Each row has a name. After each piece below comes the name of the row it's from, unless a question asks for something else. Each question is about the rows just above it.

[161 128 160 143 147 145 132 116  95 151 159 161 157 163 149 162 139 159
  91  91 160 118 113 164 163 135 159 122 123  98 153 126 148 105 124 153
 157 132 113 155 125 104] -> H
[155 126 149 123 132  91 159 113 116 160 161 160 157 147 148 143 105 163
 159 162 161 153 132 124 128 165  91 151 113 145 159 104 157 122 118 163
  98 139 153 125 135  95] -> L
[ 67 108  84 177 122  94 111 111 168 136 176  72 105 179  78 141 147 161
 138 185 171  92 105  93 128 175 179  97 166 182  83 129 138 123 181 161
 101 177 152 186 174 142] -> R
[161 111 176 129 168 123 136  78  72 152 163 179 177 186 138 177 128 166
  83  92 171  84  94 182 185 147 179  97 122  93 138 105 141  68 101 161
 174 108 105 175 142 111] -> Z
[138 111 136 168  92 185 179 174 147 161 101 141 105  72 167 105 122  84
 123 129  78  97 175  93 161  83 179 182  94 142 108  68 177 181 138 152
 111 128 176 186 171 177] -> S
[104 125 155 113 132 157 153 124 105 148 126 153  98 123 122 159 135 163
 164 113 118 160  91  91 159 139 162 149 163 157 161 159 151  95 116 132
 145 147 143 160 128 161] is which row reordered?  H
Put [163 149 162 139 159  91  91 160 118 113 164 163 135 159 122 123  98 153
 126 148 105 124 153 157 132 113 155 125 104 161 128 160 143 147 145 132
 116  95 151 159 161 157] back in order: which row is it?  H
Which row holds these entries in another order? [165 161 159 132 157 122 128 105 125 113 153 104 153 118  91 113 159  95
 159 123 135 162 145 163 126 163 139 147 160 155 116 149 157 132  98 124
 161 148  91 160 151 143]  L
[ 95 155 126 149 123 132  91 159 113 116 160 161 160 157 147 148 143 105
 163 159 162 161 153 132 124 128 165  91 151 113 145 159 104 157 122 118
 163  98 139 153 125 135] is which row reordered?  L
[ 95 163 148 162 113 123 161 132  98 161 157 151 125 163 122 118 139  91
 124 116 160 147 164 153 128 113 132 104 155 105 159 157 126  91 145 159
 149 135 159 143 153 160] is which row reordered?  H

[112 173 164 162  90 166 133] = B
[121 115 105 136  80 113  90] = P
[ 90 164 162 166 132 173 112] = F
Which row holds these entries in another order? [ 90 113 136 121 105  80 115]  P
Which row holds these entries in another order? [112 173 132 166 162 164  90]  F
[ 90 121 115 105 136  80 113] is which row reordered?  P
Which row holds these entries in another order? [ 90 112 132 162 164 166 173]  F
Put [112 162  90 173 133 164 166] back in order: which row is it?  B
Which row holds these entries in another order? [ 90 112 133 162 164 166 173]  B

[153 158 154 151 138 104 132]  Y
[133 151 153 138 103 158 155]  M
[138 152 158 153 154 104 132]  G
Put [155 133 151 153 138 103 158] back in order: which row is it?  M
[103 133 138 151 153 155 158] is which row reordered?  M
Put [104 132 138 152 158 153 154] back in order: which row is it?  G
[132 138 104 154 158 152 153] is which row reordered?  G
Put [132 104 138 151 154 158 153] back in order: which row is it?  Y

[126 128 120 130 124 132 131 124 143 124 126 126 135 131 123 126 130 121
 131 132 132 126 123 133 134 120 133 130 136 121 134 132 126 131 133 128
 132 117 118 131 126 134 132 143 135 122 133 133 124] = A
[131 132 129 100 122 118 130 123 131 114 130 130 133  98 128 125 124 127
 127 130 132 141 129 132 125 126 130 127 137 127 121 126 130 133 125 130
 154 125 134 125 129 130 148 132 130 133 123 123 105] = T
[143 128 130 128 121 118 128 132 129 134 125 128 125 142  90 154 124 137
 128 132 131 126 122 128 126 132 131 128 137 129 130 127 134 126 129 127
 128 125 128 128 125 120 139 128 132 121 130 149 108] = D
[131 126 143 126 126 118 124 131 143 133 117 132 124 131 126 130 121 134
 121 134 131 123 120 133 126 136 133 130 132 132 135 128 131 122 132 125
 128 120 134 132 124 126 132 135 133 126 133 130 123] = E
[133 124 137 124 125 122 122 133 136 132 124 133 125 131 127 133 122 128
 122 132 131 124 123 132 126 134 130 129 135 135 128 124 133 123 134 122
 123 122 131 131 125 127 134 132 130 128 130 133 126] = V
[121 120 133 124 134 117 126 122 126 128 130 134 133 131 124 131 132 132
 136 126 132 143 126 143 128 133 126 132 134 123 121 124 129 131 135 125
 133 133 131 126 135 131 118 132 123 120 126 132 130] = N
Which row holds these entries in another order? [124 133 133 122 135 143 132 134 126 131 118 117 132 128 133 131 126 132
 134 121 136 130 133 120 134 133 123 126 132 132 131 121 130 126 123 131
 135 126 126 124 143 124 131 132 124 130 120 128 126]  A
[126 133 130 128 130 132 134 127 125 131 131 122 123 122 134 123 133 124
 128 135 135 129 130 134 126 132 123 124 131 132 122 128 122 133 127 131
 125 133 124 132 136 133 122 122 125 124 137 124 133] is which row reordered?  V
[117 118 120 120 121 121 122 123 123 124 124 124 125 126 126 126 126 126
 126 126 128 128 129 130 130 131 131 131 131 131 132 132 132 132 132 132
 133 133 133 133 133 134 134 134 135 135 136 143 143] is which row reordered?  N
[122 122 122 122 122 122 123 123 123 124 124 124 124 124 125 125 125 126
 126 127 127 128 128 128 129 130 130 130 131 131 131 131 132 132 132 132
 133 133 133 133 133 133 134 134 134 135 135 136 137] is which row reordered?  V
[123 130 133 126 133 135 132 126 124 132 134 120 128 125 132 122 131 128
 135 132 132 130 133 136 126 133 120 123 131 134 121 134 121 130 126 131
 124 132 117 133 143 131 124 118 126 126 143 126 131] is which row reordered?  E
Which row holds these entries in another order? [124 133 130 129 100 126 118 123 130 128 105 130 137 125 125 129 131 133
 154 134 127 132 148 133 130 130 114 132 130 130 126 130 123  98 125 132
 141 121 127 122 131 125 127 130 123 132 129 127 125]  T

[ 99 103 155 172 167  98  90 148  99] = W
[ 90 103 172 167  98  99 155 149  99] = Q
[ 90 103 172 167  98  99 113 149  99] = U
Put [ 99  99 103 155 172 167  98  90 148] back in order: which row is it?  W
[ 90  98  99  99 103 113 149 167 172] is which row reordered?  U
Put [149  99  90 103 172 167  98  99 155] back in order: which row is it?  Q
Put [ 90  98  99  99 103 149 155 167 172] back in order: which row is it?  Q
[149 172  90 103  99  99 155 167  98] is which row reordered?  Q
Which row holds these entries in another order? [ 99  90 103 172 167  98  99 155 149]  Q

[126 128 126 128 128 127 125 127 127 127 126 126 126 126 126 128 126 127
 126 127 126 128 127 127 127 126 126 127 127 128 128] : gopu
[129 127 128 129 128 128 128 129 129 128 128 129 128 128 129 128 128 128
 127 128 127 128 128 128 129 128 129 129 129 128 128] : punu
[133 121 176  77  84  88 176 180 155 135 181 164 147 180 131  79 174 119
 151 126 115  83 113 151 112 167 127 166 157 121  93] : fogil
[146 122 124 135 134 137 132 131 144 106 124 135 142 123 152 133 128 115
 146 112 151 121 124 101 125 133 131 123 106 103 122] : beno
[128 128 128 128 127 127 127 129 128 128 129 128 128 129 128 128 129 129
 129 128 128 129 128 128 128 128 129 129 128 128 129] : lezo
[129 128 128 129 128 128 128 128 128 128 128 128 129 128 128 129 128 127
 128 129 129 129 128 128 127 128 129 129 128 129 128] : Fovig
[127 126 127 126 125 126 126 127 127 126 128 126 128 128 126 127 126 128
 127 127 128 126 126 127 127 128 126 125 128 127 127] : zeme
[128 125 125 125 128 125 127 130 129 131 128 130 125 126 125 129 127 127
 131 129 126 131 130 128 130 127 129 131 128 125 125] : tiba
[128 132 126 134 141 126 107 127 161  87 119 151 112 112 144 129  97 151
 151 116 133 135 101 108  97  96 108 141  72 126 142] : ridi
[127 126 125 131 125 130 130 125 126 130 125 128 128 127 125 131 128 125
 128 131 125 129 125 129 131 129 129 127 128 128 130] : Fas
[125 130 129 125 127 124 129 128 129 130 131 130 125 128 126 126 128 129
 128 131 125 127 125 131 125 127 125 131 128 130 127] : Mosu
Which row holds these entries in another order? [130 131 130 125 128 126 126 128 129 128 131 125 127 125 131 125 127 125
 131 128 130 127 125 130 129 125 127 124 129 128 129]  Mosu
Which row holds these entries in another order? [127 127 128 127 127 128 126 126 126 128 126 125 126 127 127 128 126 128
 127 128 126 126 127 127 126 127 126 127 126 128 126]  gopu
Which row holds these entries in another order? [129 128 128 128 128 128 128 128 128 129 128 128 129 128 127 128 129 129
 129 128 128 127 128 129 129 128 129 128 129 128 128]  Fovig
Which row holds these entries in another order? [125 125 126 128 131 125 128 128 127 130 129 129 128 131 126 131 128 129
 127 125 128 131 130 129 125 125 130 127 125 130 125]  Fas
Put [125 125 125 125 125 125 125 125 126 126 127 127 127 127 128 128 128 128
 128 129 129 129 129 130 130 130 130 131 131 131 131] back in order: which row is it?  tiba
Which row holds these entries in another order? [128 129 128 129 129 128 127 128 128 129 129 129 128 127 128 129 128 128
 129 128 128 128 128 128 128 128 128 129 128 128 129]  Fovig
Which row holds these entries in another order? [128 128 127 127 126 126 127 127 127 128 126 127 126 127 126 128 126 126
 126 126 126 127 127 127 125 127 128 128 126 128 126]  gopu

[113 127 150 173  92] -> J
[114  92 127 173 150] -> C
[109 123 126 147 172] -> X
[173 127  92 150 115] -> K
[173 150  92 127 113] is which row reordered?  J
Which row holds these entries in another order? [115 173 127  92 150]  K
Which row holds these entries in another order? [173  92 113 127 150]  J
Put [173 150 114  92 127] back in order: which row is it?  C
[ 92 113 127 150 173] is which row reordered?  J
Which row holds these entries in another order? [ 92 114 127 150 173]  C

[148 134 145 124 111 117 149 145 120] = zevat
[115 113 110 137 148  92 117 131 114] = Petat
[120 145 148 111 124 149 134 118 145] = Midum
[132 130 134 134 140 130 124 118 125] = sokuf
[110 131 113  92 148 115 137 114 116] = rinis
[130 118 125 124 132 133 130 134 140] = pov
[114 131 117  92 148 137 110 113 115] is which row reordered?  Petat
[145 124 120 149 148 111 145 134 117] is which row reordered?  zevat
[125 118 124 130 140 134 134 130 132] is which row reordered?  sokuf

[128 124 118 122 107 155 125 106 130 128 114 158 151 128 104 105  87  93
 151 164 142 123 158 134]  lov
[128 128 128 128 127 126 106 157 156 123 163 153 138 144 128 127  93 129
 106 128 128 128  98 128]  gaz
[156 135 142 133 146 101 130 150 126 128 141  99 102 101 152 121 128 162
 109 128 114 128  99 122]  teni
[153 126 135 133 146 105 132 147 128 147 140 103 128  97 149 147 161 158
 109  99 115 133 100 123]  pep
[126 128 153 128 127 128  98 128 156 128 163 128 106 123 128 128 128  93
 106 157 138 128 144 127]  silap
[140 147 126 133 133 161 103 153  97 109 158 149 146 135 123 148  99 105
 100 115 128 132 128 147]  dinon
Put [123 100 133 115  99 109 158 161 147 149  97 128 103 140 147 128 147 132
 105 146 133 135 126 153] back in order: which row is it?  pep
Which row holds these entries in another order? [ 87  93 104 105 106 107 114 118 122 123 124 125 128 128 128 130 134 142
 151 151 155 158 158 164]  lov
[127 156 128 106  93 128 106 157 163 126  98 128 128 129 128 127 128 128
 138 144 123 128 128 153] is which row reordered?  gaz
Which row holds these entries in another order? [128  98 128 128 128 128 128 127 126 106 157 156 123 163 153 138 144 128
 127  93 129 106 128 128]  gaz
[128  93 106 157 138 128 144 127 126 128 153 128 127 128  98 128 156 128
 163 128 106 123 128 128] is which row reordered?  silap
[ 99 115 133 100 123 153 126 135 133 146 105 132 147 128 147 140 103 128
  97 149 147 161 158 109] is which row reordered?  pep

[131 121 145 116 126 130 130 121 128 130 126 125 125 127 128] = zukot
[104 107 145 123 143 113 122 136 155  94 156 132 107 101 102] = bar
[130 116 125 121 131 127 125 130 130 126 121 128 128 125 145] = voko
[127 130 131 125 125 125 121 126 117 128 121 128 130 145 130] = dano
[116 130 124 132 126 128 125 127 130 130 125 145 121 121 128] = Rigo
Which row holds these entries in another order? [125 130 127 121 131 116 145 130 126 128 121 128 130 126 125]  zukot
Put [125 130 130 116 125 125 131 121 121 127 145 126 130 128 128] back in order: which row is it?  voko
Which row holds these entries in another order? [130 145 130 128 121 128 117 126 121 125 125 125 131 130 127]  dano
[116 121 121 125 125 125 126 127 128 128 130 130 130 131 145] is which row reordered?  voko

[122 136 149 133] : fep
[122 149 114 134] : vip
[122 114 149 133] : Zabe
[114 149 133 121] : Ditan
[133 121 114 149] : gufik
[123 127 106 158] : dar
[158 123 106 128] : fom
Which row holds these entries in another order? [114 122 133 149]  Zabe
[128 106 123 158] is which row reordered?  fom
Which row holds these entries in another order? [158 106 127 123]  dar
Which row holds these entries in another order? [133 149 122 114]  Zabe
which: [114 149 133 121]  Ditan

[ 96 170 155 139 148 137] = kapum
[161  97 151 123 112  92] = simep
[161 162  94 150 123 128] = Limif
[126 155 124 128 141  70] = fulo
[ 95 144 143 112 168 101] = Pivo
[161 123 163 151  94 128] = dev
[125 120  90  97  94 104] = puvop
[128  94 162 161 151 123] = kiti
[161 120 135 148 156  85] = Keze
[ 94 137 121 108 101 171] = ded
[123 151 163 161 128  94] is which row reordered?  dev
Which row holds these entries in another order? [137 170  96 148 139 155]  kapum
Which row holds these entries in another order? [104  94  97  90 120 125]  puvop
Put [ 70 124 126 128 141 155] back in order: which row is it?  fulo
Put [161 151 123 128  94 162] back in order: which row is it?  kiti
Put [171 101 108 121 137  94] back in order: which row is it?  ded

